Below are the code and all the weights of a small trained network. Each question names an input and a target symbol and asks about switching units off, where a switched-off unit gives its printed mean instead of its output.

import numpy as np


def w(rows, s, z=0):
    codes = np.array(rows[::2]) - 128.0
    scale = np.full(codes.shape[1], s)
    scale[-1] = z or s
    return codes * scale


def norm(h):
    return h / np.sqrt((h * h).mean(-1, keepdims=True) + 1e-5)


def f(y):
    return np.maximum(y, 0)


def softmax(a):
    e = np.exp(a - a.max(-1, keepdims=True))
    return e / e.sum(-1, keepdims=True)


def log_softmax(a):
    a = a - a.max(-1, keepdims=True)
    return a - np.log(np.exp(a).sum(-1, keepdims=True))


def net(x, mask):
    ids = ['ΓΔΘΛΦατψω'.index(c) for c in x.split()]
    T = len(ids)
    res = E[ids] + P[:T]
    u = 0
    for l in range(2):
        r = norm(res)
        for j in range(3):
            rows = slice(3 * j, 3 * j + 3)
            q, k, v = (r @ M[l][rows].T for M in (Q, K, V))
            z = softmax(np.where(np.tri(T) > 0, q @ k.T / 3**0.5, -1e9)) @ v
            o = O[l][rows]
            res = res + np.where(mask[u + j], z, o[:, -1]) @ o[:, :-1]
        u += 3
        y = f(norm(res) @ A[l][:, :-1].T + A[l][:, -1])
        res = res + np.where(mask[u : u + 4], y, B[l][:, -1]) @ B[l][:, :-1]
        u += 4
    return log_softmax(norm(res)[-1] @ U[:, :-1].T + U[:, -1])


Q, K, V, O, A, B = {}, {}, {}, {}, {}, {}
E = w([
[193,68,85,128,154,125,105,146,198,66],'Γ',
[144,39,115,130,117,115,71,125,213,163],'Δ',
[79,140,151,208,171,33,164,167,181,127],'Θ',
[38,90,119,64,191,146,147,137,136,117],'Λ',
[109,142,125,176,149,205,86,170,81,24],'Φ',
[95,112,124,178,51,169,132,195,101,85],'α',
[174,5,175,141,108,132,164,97,186,157],'τ',
[179,111,191,122,158,156,255,153,62,170],'ψ',
[107,126,54,200,185,129,134,41,131,130],'ω',
],0.02)
P = w([
[77,52,159,254,177,233,178,137,190,167],'0',
[113,93,151,197,146,217,142,124,167,141],'1',
[109,79,137,186,140,188,143,114,148,123],'2',
[107,75,129,177,136,163,139,111,127,114],'3',
[114,78,119,164,125,149,129,107,110,106],'4',
[117,85,113,154,119,130,126,105,96,103],'5',
[119,87,110,141,109,115,122,106,84,100],'6',
[140,98,104,130,110,107,106,109,72,105],'7',
[161,116,107,122,110,91,87,111,64,105],'8',
[159,112,112,116,91,77,93,101,54,92],'9',
],0.013)
Q[0] = w([
[120,151,157,117,107,144,150,135,164,121],'L0H1',
[94,87,147,109,107,126,144,124,143,121],'L0H1',
[158,7,144,206,169,120,158,149,60,108],'L0H1',
[139,45,102,205,129,125,133,117,107,63],'L0H2',
[109,154,101,112,136,154,154,142,177,195],'L0H2',
[95,81,120,116,96,159,65,141,150,127],'L0H2',
[184,131,141,146,97,152,83,137,58,140],'L0H3',
[137,244,166,86,101,117,95,88,146,149],'L0H3',
[84,150,178,99,141,146,120,168,168,112],'L0H3',
],0.011)
K[0] = w([
[109,148,131,121,141,140,127,121,184,127],'L0H1',
[116,105,136,133,110,111,180,93,148,101],'L0H1',
[122,139,97,90,98,48,103,106,76,117],'L0H1',
[135,174,158,43,97,2,110,115,75,90],'L0H2',
[94,119,180,149,196,191,201,182,185,106],'L0H2',
[62,95,85,184,141,93,133,93,145,98],'L0H2',
[148,105,119,195,98,112,158,107,178,168],'L0H3',
[123,80,155,172,144,220,128,164,197,142],'L0H3',
[128,131,91,105,138,144,155,106,128,126],'L0H3',
],0.0098)
V[0] = w([
[164,32,113,57,79,179,143,39,95,85],'L0H1',
[104,103,147,151,74,71,135,40,173,143],'L0H1',
[106,162,37,131,132,132,142,58,111,120],'L0H1',
[92,65,164,177,164,253,61,109,125,120],'L0H2',
[149,130,166,160,96,136,199,121,130,173],'L0H2',
[116,215,55,150,152,118,117,55,122,139],'L0H2',
[114,182,111,159,136,163,68,90,100,70],'L0H3',
[73,142,101,82,110,177,197,51,80,178],'L0H3',
[166,227,81,183,114,129,120,121,156,174],'L0H3',
],0.0071)
O[0] = w([
[87,202,122,184,130,147,207,148,237,161,11],'L0H1',
[141,87,179,146,81,151,134,147,81,134,225],'L0H1',
[205,203,185,207,116,85,123,130,146,127,119],'L0H1',
[41,161,95,152,85,83,225,208,128,188,241],'L0H2',
[81,195,175,69,58,70,136,80,173,75,171],'L0H2',
[227,151,124,241,92,117,128,130,95,161,64],'L0H2',
[180,108,117,107,79,139,108,237,77,152,104],'L0H3',
[255,228,85,144,193,103,35,165,158,157,4],'L0H3',
[145,101,79,157,31,20,194,64,89,16,79],'L0H3',
],0.0065,0.0045)
A[0] = w([
[157,80,160,124,121,88,198,128,183,110,81],'L0N1',
[148,60,122,138,78,140,124,50,171,253,95],'L0N2',
[108,96,179,141,48,133,111,166,224,123,251],'L0N3',
[148,102,43,60,161,157,140,192,142,131,149],'L0N4',
],0.0066,0.0026)
B[0] = w([
[183,140,133,143,123,101,168,94,175,80,212],'L0N1',
[73,164,214,106,8,121,126,124,158,164,181],'L0N2',
[156,133,64,65,143,105,125,171,107,114,255],'L0N3',
[124,106,127,182,116,182,160,84,109,183,174],'L0N4',
],0.012,0.0062)
Q[1] = w([
[153,136,228,85,164,88,212,130,101,183],'L1H1',
[170,110,122,56,77,116,122,166,200,122],'L1H1',
[160,196,104,90,112,197,170,45,158,194],'L1H1',
[140,127,173,90,199,74,133,196,124,89],'L1H2',
[153,64,108,188,156,96,153,101,147,124],'L1H2',
[102,70,152,187,123,10,81,161,144,142],'L1H2',
[197,183,74,85,104,226,86,181,139,142],'L1H3',
[117,165,118,141,90,204,147,51,123,128],'L1H3',
[79,140,105,163,140,148,74,104,117,156],'L1H3',
],0.013)
K[1] = w([
[77,223,200,49,175,96,85,22,188,54],'L1H1',
[85,77,111,92,86,179,88,75,207,147],'L1H1',
[108,208,97,181,133,142,168,120,222,193],'L1H1',
[90,57,107,93,154,146,75,9,81,90],'L1H2',
[238,114,119,163,109,101,89,63,82,70],'L1H2',
[138,60,183,88,57,106,85,95,33,88],'L1H2',
[32,112,103,133,181,154,169,179,198,169],'L1H3',
[181,232,94,150,112,110,214,196,190,137],'L1H3',
[145,167,127,179,115,57,69,173,146,112],'L1H3',
],0.011)
V[1] = w([
[126,102,108,96,117,75,167,110,98,205],'L1H1',
[144,108,153,144,66,179,162,131,73,97],'L1H1',
[104,123,88,131,105,87,102,110,128,88],'L1H1',
[62,178,191,157,160,115,163,113,119,128],'L1H2',
[93,147,118,107,97,111,73,127,116,154],'L1H2',
[101,115,9,139,194,125,108,86,131,123],'L1H2',
[134,111,156,142,122,193,164,84,124,119],'L1H3',
[118,145,104,113,136,127,146,153,71,148],'L1H3',
[165,130,167,151,185,109,134,207,126,125],'L1H3',
],0.013)
O[1] = w([
[234,165,240,119,167,74,122,22,218,149,186],'L1H1',
[2,214,75,74,174,78,102,135,149,134,213],'L1H1',
[115,121,130,167,170,190,116,228,189,163,244],'L1H1',
[174,195,198,145,120,36,36,169,32,126,152],'L1H2',
[93,231,196,213,85,167,206,183,149,85,3],'L1H2',
[160,130,38,241,179,123,124,123,71,124,183],'L1H2',
[135,198,44,59,72,127,115,55,112,192,203],'L1H3',
[78,130,168,136,174,81,62,57,154,57,72],'L1H3',
[99,37,153,50,182,89,122,182,103,88,86],'L1H3',
],0.0083,0.0054)
A[1] = w([
[133,225,103,244,33,163,145,118,68,112,254],'L1N1',
[121,113,93,229,76,254,221,181,171,85,50],'L1N2',
[54,47,143,159,92,93,132,215,21,6,93],'L1N3',
[69,93,179,153,153,102,165,77,97,191,214],'L1N4',
],0.0064,0.00098)
B[1] = w([
[159,139,149,190,100,145,7,138,80,91,186],'L1N1',
[194,158,50,1,199,150,82,122,55,31,195],'L1N2',
[129,78,189,130,86,217,159,73,8,118,253],'L1N3',
[233,157,165,114,104,164,83,183,180,85,200],'L1N4',
],0.0097,0.0065)
U = w([
[134,49,16,109,125,133,133,85,149,151,153],'Γ',
[83,97,157,85,4,147,116,164,189,245,252],'Δ',
[101,192,147,4,173,52,71,60,90,150,77],'Θ',
[161,212,155,97,132,191,125,149,155,26,65],'Λ',
[122,149,167,89,213,155,42,176,139,242,111],'Φ',
[13,160,87,67,42,142,126,174,2,189,112],'α',
[153,15,219,147,73,128,164,108,90,110,89],'τ',
[165,185,100,208,52,131,59,106,114,173,195],'ψ',
[2,164,155,188,163,95,159,80,197,99,157],'ω',
],0.0077,0.0026)

Each question gives the input, a string of symbols that net reads in full, and the target symbol t.
The units are the heads (3 rows each of Q, K, V and O) and the neurons (one row each of A and B). Each row of codes is followed by its name. A weight is (code - 128) times the scale printed after its matrix; where a second scale follows, it is the last column's (O, A, B and U).
mask holds one flag per unit, layer by layer, with each layer's heads first. A switched-off unit (its flag False) gives its mean, the last column of its rows in O or B, instead of its output. The means were averaged over made-up inputs and are rounded, as every weight is.
A unit's drop is (log p(t) with every unit on - log p(t) with that unit switched off) / (log p(t) with every unit on - log p(t) with every unit switched off).
The circuit of an input: a set's keep is (log p(t) with only the set's units on - log p(t) with every unit switched off) / (log p(t) with every unit on - log p(t) with every unit switched off). Starting from the 12 units with the biggest drops (on a tie, the unit counted first), units are removed one at a time, each time the one whose removal leaves the highest keep (on an exact tie, the one counted first), for as long as the keep stays at least 0.8.
circuit, biggest first: the units of the circuit, biggest drop first
unit that matters most: the unit with the biggest drop
k most important neurons: the k neurons with the biggest drops, biggest first
k most important neurons of layer l: the k neurons of layer l with the biggest drops, biggest first
which heads matter: for each layer, one digit per head in row order, 1 if its drop is at least 0.15 and else 0, layers parted by /
drop when u is switched off: that unit's drop, to one decimal
input Θ Δ Θ τ, target Δ: unit that matters most	L0N2
input Θ ω Θ Λ Θ, target Φ: which heads matter	111 / 000
input Δ τ ω Φ ψ Φ Γ Γ Γ ω, target α: which heads matter	011 / 100
input Λ Θ ω Γ Γ Λ, target τ: which heads matter	001 / 101
input Γ Φ Θ Θ Θ Θ ω Δ ω, target Λ: 3 most important neurons	[L1N2 L0N3 L0N1]
input Γ ω Θ Θ ω Θ Φ Θ, target α: which heads matter	000 / 100
input ψ Θ Φ Θ Λ Θ Θ Δ Δ Φ, target τ: circuit, biggest first	[L0H3 L1H3 L1N3]
input Δ ω α Γ Λ Δ τ ω, target ω: 2 most important neurons of layer 0	[L0N3 L0N1]
input Λ Θ Θ Θ Λ, target τ: circuit, biggest first	[L1H1 L0N4 L0N3]
input Γ Θ ω Θ ω Θ Θ α ω Θ, target ω: which heads matter	100 / 110
input Θ Δ Φ Θ ω Φ ω, target α: circuit, biggest first	[L0H2 L1H1]
input Θ Γ α ω α ω, target ω: which heads matter	000 / 101
input Θ Λ Λ Γ Γ Θ, target Φ: which heads matter	101 / 000
input Θ Θ Φ Λ Γ ω Δ ψ ω, target Λ: which heads matter	111 / 011
input Δ ψ Θ ψ Φ Θ τ, target Δ: circuit, biggest first	[L0N2]
input Θ Θ Δ ω Θ, target Λ: which heads matter	100 / 010
input ψ Θ Γ Θ Θ Θ α Γ Θ, target ω: circuit, biggest first	[L0H1 L1H2 L1H3]
input Φ Θ Θ Θ ω τ Θ Θ ω, target Δ: 3 most important neurons	[L0N1 L0N2 L0N3]
input Λ Θ ω Θ, target ψ: which heads matter	000 / 001
input Δ Θ Δ Θ, target Λ: 2 most important neurons	[L1N2 L0N2]
input Θ Φ ω Γ Θ Θ ω Θ ω, target τ: unit that matters most	L1H3
input Γ Θ Θ Γ Θ Θ Θ Θ τ Θ, target Δ: which heads matter	000 / 011
input ω Θ Φ Θ Δ Θ Γ Θ Θ ω, target τ: 2 most important neurons	[L0N1 L0N3]
input Θ ω Λ ω Λ Θ, target ψ: drop when L0N1 is switched off	0.1
input Δ Φ Θ ψ Λ Θ, target Θ: drop when L0N1 is switched off	0.0
input Δ Φ Δ α Φ Θ Θ Θ Λ, target Φ: drop when L0H3 is switched off	0.8
input ω ω Θ Δ Θ τ α Φ Λ Θ, target Δ: unit that matters most	L1H2
input Θ Θ Γ Θ, target Γ: drop when L1H2 is switched off	0.2
